Here is a tiny trained network, its code and every weight. The questions are about switching its units off for an input and a class, where a switched-off unit gives its printed mean instead of its output.

import numpy as np


def w(rows, s, z=0):
    codes = np.array(rows[::2]) - 128.0
    scale = np.full(codes.shape[1], s)
    scale[-1] = z or s
    return codes * scale


def norm(h):
    return h / np.sqrt((h * h).mean(-1, keepdims=True) + 1e-5)


def f(y):
    return y / 2 * (1 + np.tanh(0.7978845608 * (y + 0.044715 * y**3)))


def log_softmax(a):
    a = a - a.max(-1, keepdims=True)
    return a - np.log(np.exp(a).sum(-1, keepdims=True))


def net(x, mask):
    res = np.array(x, float).reshape(1, 4) / 4 @ E
    u = 0
    for l in range(2):
        y = f(norm(res) @ A[l][:, :-1].T + A[l][:, -1])
        res = res + np.where(mask[u : u + 5], y, B[l][:, -1]) @ B[l][:, :-1]
        u += 5
    return log_softmax(norm(res)[-1] @ U[:, :-1].T + U[:, -1])


A, B = {}, {}
E = w([
[106,143,198,223,79,173,180,249,31,80,186,150],'x0',
[209,236,118,129,193,255,216,94,130,161,92,104],'x1',
[24,172,172,70,119,212,158,90,118,33,85,214],'x2',
[111,98,235,127,212,59,144,156,135,185,166,150],'x3',
],0.0083)
A[0] = w([
[145,166,218,232,229,120,40,86,50,107,195,174,39],'L0N0',
[152,116,139,84,103,146,45,40,103,126,81,225,124],'L0N1',
[164,182,130,36,169,101,159,77,115,208,62,194,93],'L0N2',
[153,196,211,2,202,98,124,13,119,175,109,109,97],'L0N3',
[150,88,89,124,155,119,193,144,197,252,80,16,2],'L0N4',
],0.0061,0.0018)
B[0] = w([
[61,176,170,122,96,107,68,194,99,137,165,104,175],'L0N0',
[85,179,127,163,172,140,66,136,70,41,138,43,181],'L0N1',
[156,123,107,211,134,136,92,115,205,78,115,149,219],'L0N2',
[208,129,123,255,214,151,105,175,216,163,150,108,255],'L0N3',
[207,108,75,105,68,39,80,99,140,169,150,104,228],'L0N4',
],0.0095,0.0058)
A[1] = w([
[79,178,133,207,49,130,219,43,81,75,120,99,74],'L1N0',
[80,157,108,108,137,159,111,141,87,65,154,160,95],'L1N1',
[135,137,137,187,195,173,155,138,101,71,147,135,5],'L1N2',
[33,104,137,144,112,102,85,2,101,95,142,143,157],'L1N3',
[56,69,121,162,170,95,123,192,152,181,82,164,122],'L1N4',
],0.0072,0.0023)
B[1] = w([
[160,154,81,129,83,139,149,109,147,141,39,145,255],'L1N0',
[122,100,105,106,78,103,138,197,124,151,144,118,244],'L1N1',
[131,98,72,38,138,86,122,39,121,102,132,154,239],'L1N2',
[106,152,168,111,136,158,154,151,90,143,194,174,230],'L1N3',
[56,83,153,161,168,110,129,7,157,78,82,139,227],'L1N4',
],0.012,0.0027)
U = w([
[88,191,110,76,2,186,172,203,102,136,50,156,44],'0',
[54,64,214,140,121,36,75,212,103,152,234,133,248],'1',
[118,158,81,123,217,143,90,76,231,86,55,125,71],'2',
[225,56,78,201,113,43,107,156,217,234,134,47,188],'3',
],0.0069,0.0016)

Each question gives the input, the list of numbers given to net, and the class t.
The units are the neurons (one row each of A and B). Each row of codes is followed by its name. A weight is (code - 128) times the scale printed after its matrix; where a second scale follows, it is the last column's (A, B and U).
mask holds one flag per neuron, layer by layer. A switched-off neuron (its flag False) gives its mean, the last column of its row in B, instead of its output. The means were averaged over made-up inputs and are rounded, as every weight is.
A unit's drop is (log p(t) with every unit on - log p(t) with that unit switched off) / (log p(t) with every unit on - log p(t) with every unit switched off).
unit that matters most: the unit with the biggest drop
top k neurons: the k neurons with the biggest drops, biggest first
top k neurons in layer l: the k neurons of layer l with the biggest drops, biggest first
drop when u is switched off: that unit's drop, to one decimal
input [8,7,-8,5], class 1: unit that matters most -> L0N0
input [-8,-8,-1,7], class 2: top 2 neurons in layer 1 -> (L1N4, L1N1)
input [5,-2,-7,3], class 1: top 2 neurons in layer 0 -> (L0N3, L0N0)
input [3,3,-4,3], class 1: top 2 neurons in layer 0 -> (L0N0, L0N3)
input [-6,6,0,-2], class 3: top 2 neurons -> (L0N4, L0N3)
input [2,-6,1,-5], class 0: top 3 neurons -> (L0N3, L1N0, L0N4)
input [5,6,-3,3], class 0: top 3 neurons in layer 0 -> (L0N3, L0N2, L0N4)
input [0,-6,-4,-3], class 1: top 3 neurons -> (L0N3, L0N4, L1N0)
input [8,-5,3,-1], class 0: top 2 neurons -> (L0N3, L1N0)
input [-8,-6,6,0], class 1: top 3 neurons in layer 1 -> (L1N3, L1N0, L1N2)
input [3,5,-1,-4], class 0: top 2 neurons -> (L0N3, L0N2)
input [-5,-5,3,-1], class 1: top 2 neurons -> (L1N3, L0N1)
input [7,2,4,5], class 0: top 4 neurons -> (L0N3, L1N0, L0N4, L1N3)
input [3,3,4,3], class 0: top 2 neurons in layer 0 -> (L0N3, L0N0)
input [-2,-6,2,-4], class 1: unit that matters most -> L1N3
input [-6,8,1,0], class 3: top 3 neurons -> (L0N3, L0N4, L1N4)
input [-5,7,2,7], class 3: top 2 neurons -> (L0N3, L0N4)
input [-2,7,2,3], class 3: drop when L1N2 is switched off -> -0.1
input [5,3,-1,-2], class 0: drop when L0N3 is switched off -> 0.2
input [8,5,-4,0], class 0: drop when L0N3 is switched off -> 0.6
